Group and class of each row
[  4   1   4   5 -12   4  19  12   0  -1   2   2  -1  -2   2   1   1  -4
 -11   6   0   0  -1  -3   0   6  -1 -29 -12   2   0  -1  -2   9 -10  -3
   9 -11   0   5  -3  -3   3  -3 -14  14   2  -1   1  -2   1 -18  10   0
  -9   1  -5  -1  -7   3  -5  -2  -7   0  -4  -6  27   0] : X/kap
[  0  -1   3   5   1  -1   2   8   7   1   5  -1   3   3  -3  12   2   6
   1  -8 -16  -3  -1  -3   3   3   2 -31 -14  -2  -5   4 -10 -14 -12   1
  52   1  -8  -4   1   4  -2  -3 -33   8   2   1  -1   0  -1  -8  -2   4
   4  -3  24   5  -6  12   6   2   2  -7  -2   0  15   1] : M/zib
[  2  -1   5   4  -5   3   8   7   1  -1   0   2  -3   1   0   1   1   1
  -6  -1  -3  -1   4  -4   2  -9  -2 -31 -12   0  -2  -2  -7   0  -9  -1
  36  -7  -3   1   0  -2   2  -7  -8   8   0   1  -2  -3  -1 -16  24  -1
  -3   1   1  -4  -6   5  -2  -3   1  -1  -2   4  15   1] : M/dof
[ -1   7   7   2  -5  14   8  13  -2  -3   7   1  -2  -4   7  14   1   7
   0  -2  27   2   9   6  -4   6  13 -45 -17   2   1  -2   0   2  -1   1
  18   4   3  -3   4   9   1  -6   6  23   3   0   0   4  -2  -3   8  -2
   6   0   5  11   5 -21  -7   7   4   2  -5  -4  18   0] : X/pabe
[ -2  -2  -1   0   1   1  -4   4   9   3   3  -1   3   5  -2 -21  -2   5
   4   0 -15  -1   4  -3   2   6   5 -29  13   2  -8   4  -3 -12 -16   2
  24  -3  -8  -7   2   5  -5   0 -55   3  -3  -4  -3  -1  -1   9 -11   6
   5  -1  17   8  -5  -3   8   2   1  -3  -4 -12   3   2] : Q/vav
[ -2   4   1   4  -4  -1  -3   1   9   2  -2   3   3   2  -5 -13  -2   5
  -1   2 -19  -2   4  -3   4  -1   0 -41   2   2  -4   4   1  -7  -9  -2
  17  -6  -5  -3  -4   1  -2  -3 -27   3  -5   0   0  -3   0  -1   8   2
  -1  -2   6  -2 -11   4   6   4  -1  -1  -3  -6   3   1] : Q/sala
[  3  -1  -3   3   2  -7  -8  -5  -1   1   3  -2   2   2   1   8  -1   3
   3 -11  -6  -1  -5  -2  -1   1  -3  28  -8  -1   0   2 -11  -6   1   2
  36   0  -7  -5  -2  -7   1   2 -18  -1   0   1   0   0   0  -1   7  -2
   7  -1   7   2   2   7  -1   1  -4  -3  -2  -1   5   3] : J/bugi
[ -3   1   6   7   3   4  -7   8   6   1   3   0  -4   1   0 -16   1  10
  -1  -7  -3   0  10  -2   1  -2   9 -55  -4   3  -6   2  -5  -8 -12   1
  40  -2  -8  -4   0   5  -2  -9 -27  11  -2   0   0  -3   0   3  18   3
   6  -2  14   5  -4   0   6   4   0   0  -4  -4   6   2] : M/dof
[  5   1   0   6  14  -4  -8  -3   2   0   4  -2   2  -1  -2   3  -1   4
   1   1  12   0   0  -1   2   1   0 -16 -10  -1   2  -1   3  -9   5  -1
  22   7  -6  -7   0  -4   3   4  16   6   1   2   1   1  -1  -4   6  -2
   8   0  10   4   0   0  -3  -2   3  -6  -4  -5   2  -4] : J/bugi
[  2   3   2   1  -6   4   6  11   4   0   5  -1   0  -1   2   3   1   2
  -3  -4   5   1   1   1  -1   9   5 -27  -9   1  -1   2  -7  -1  -9   0
  26  -2  -3  -2  -1   4   1  -2 -28  14   3  -2   0   2   0  -8   0   1
   2  -3  10   7   1  -4  -6   3  -3  -3  -4  -6  20   0] : X/kap
[  2   0   1   5   7   2 -12  -3   6   1   4  -1   3   0   0  -4  -1   5
  -1  -4   7   2   5  -1   1  -1   0 -17  -2   0   1  -1  -2 -12  -1   0
  36  -1  -8 -10  -2  -3  -1  -1 -22   3   0   2   1  -4   0   0  11  -2
   8  -2   5   4   1  -8   0   0   1  -3  -1  -5   4  -1] : J/Fatan
[  5  -1   3   8  11   2 -16  -9   1   1   4  -2   1   0   0   0  -2   2
   0  -9  12   0   5  -2   0  -5  -4  -3  -9  -1   3  -1  -2  -9   3   1
  49   2 -11 -11  -1 -10   0   1  -4   5  -1   3   0  -2   0   0  21  -3
  13   0   2   2   0  -9  -2   0   1  -4  -2  -7   6   0] : J/Fatan
[  4  -2   3   8   7   4 -17  -7   7   3   6  -1   4   1   2  -1  -4   8
  -9  -6  17   1   9  -2   1   5  -3 -17  -3   1   5  -3   1 -11  -4   0
  55  -4 -13 -21  -4  -5   0   0 -46   5   0   1   0  -5  -2  -3  18  -4
  12   0  -1   7   3 -29  -7   4  -3  -4  -4 -15  13   2] : J/Fatan
[  3   0   2   9   7   1  -8  -3   2   1   1   0   1   0  -1  -2  -1   6
  -1  -6   4  -1   3  -2   0  -6  -2 -18  -8  -2   0  -2  -2  -6  -2   0
  35   0  -5  -5  -1  -6  -1  -1  -4   4   1   3   0  -3   1  -3  20  -3
   6   1   2   1  -2   1  -1  -1   0  -1  -2  -3   6   1] : J/Fatan
[  0  -4  -1  -1  -2  -4   3  -3   6   2  -3   2   0   5  -4 -10  -1   2
   0  -1 -22  -3  -1  -4   1  -3  -4  -3   7   1  -8   2  -4  -7  -7   1
  17  -5  -3  -1  -3  -4  -4  -2 -37  -1  -3   0   0  -2   0  -1   0   2
  -1   0   4  -4 -11   6   4  -3  -2  -1  -3  -5   3   5] : Q/vav
[  5  -3  -1   4   8  -2  -8  -8   4   2   2   0   3   1  -1   6  -1   3
  -3  -3   4   0  -1  -3   2   2  -8   5  -6  -1   3   0  -1 -10  -1   0
  34  -2  -2 -13  -3  -6   0   4 -18   0   0   0   2  -1  -2  -9   5  -2
   5  -2   1   2  -1  -9  -3  -3   1  -5   1  -8   8  -1] : J/Fatan
[ -2  -2   1   4   0  -1   4   6  11   1   3   3   4  -3  -4  -3  -1   5
  -3   0 -26  -3   2  -3   4   6   1 -49  -1   2  -8   6  -4 -11 -17  -2
  27  -5  -8  -4  -3   6  -5  -4 -49   9  -2  -2   0  -1   0  -9  -4   4
   0  -2  21   4 -12   7   6   4  -1  -5  -5  -9  13   1] : Q/sala
[ -2   0   0   1  -6   5   5   6   7   2   4   2   0   4  -2 -13   0   4
  -3  -1  -8   0   4   0   0   8   5 -40   6   2  -9   3  -4  -5 -14   0
  19  -4  -4  -5  -3   7  -4  -3 -54  14  -2  -3   1   1  -1   1  -7   3
   3   0  11   6  -4  -9   1   5  -1   0  -7 -13  15   3] : M/zib
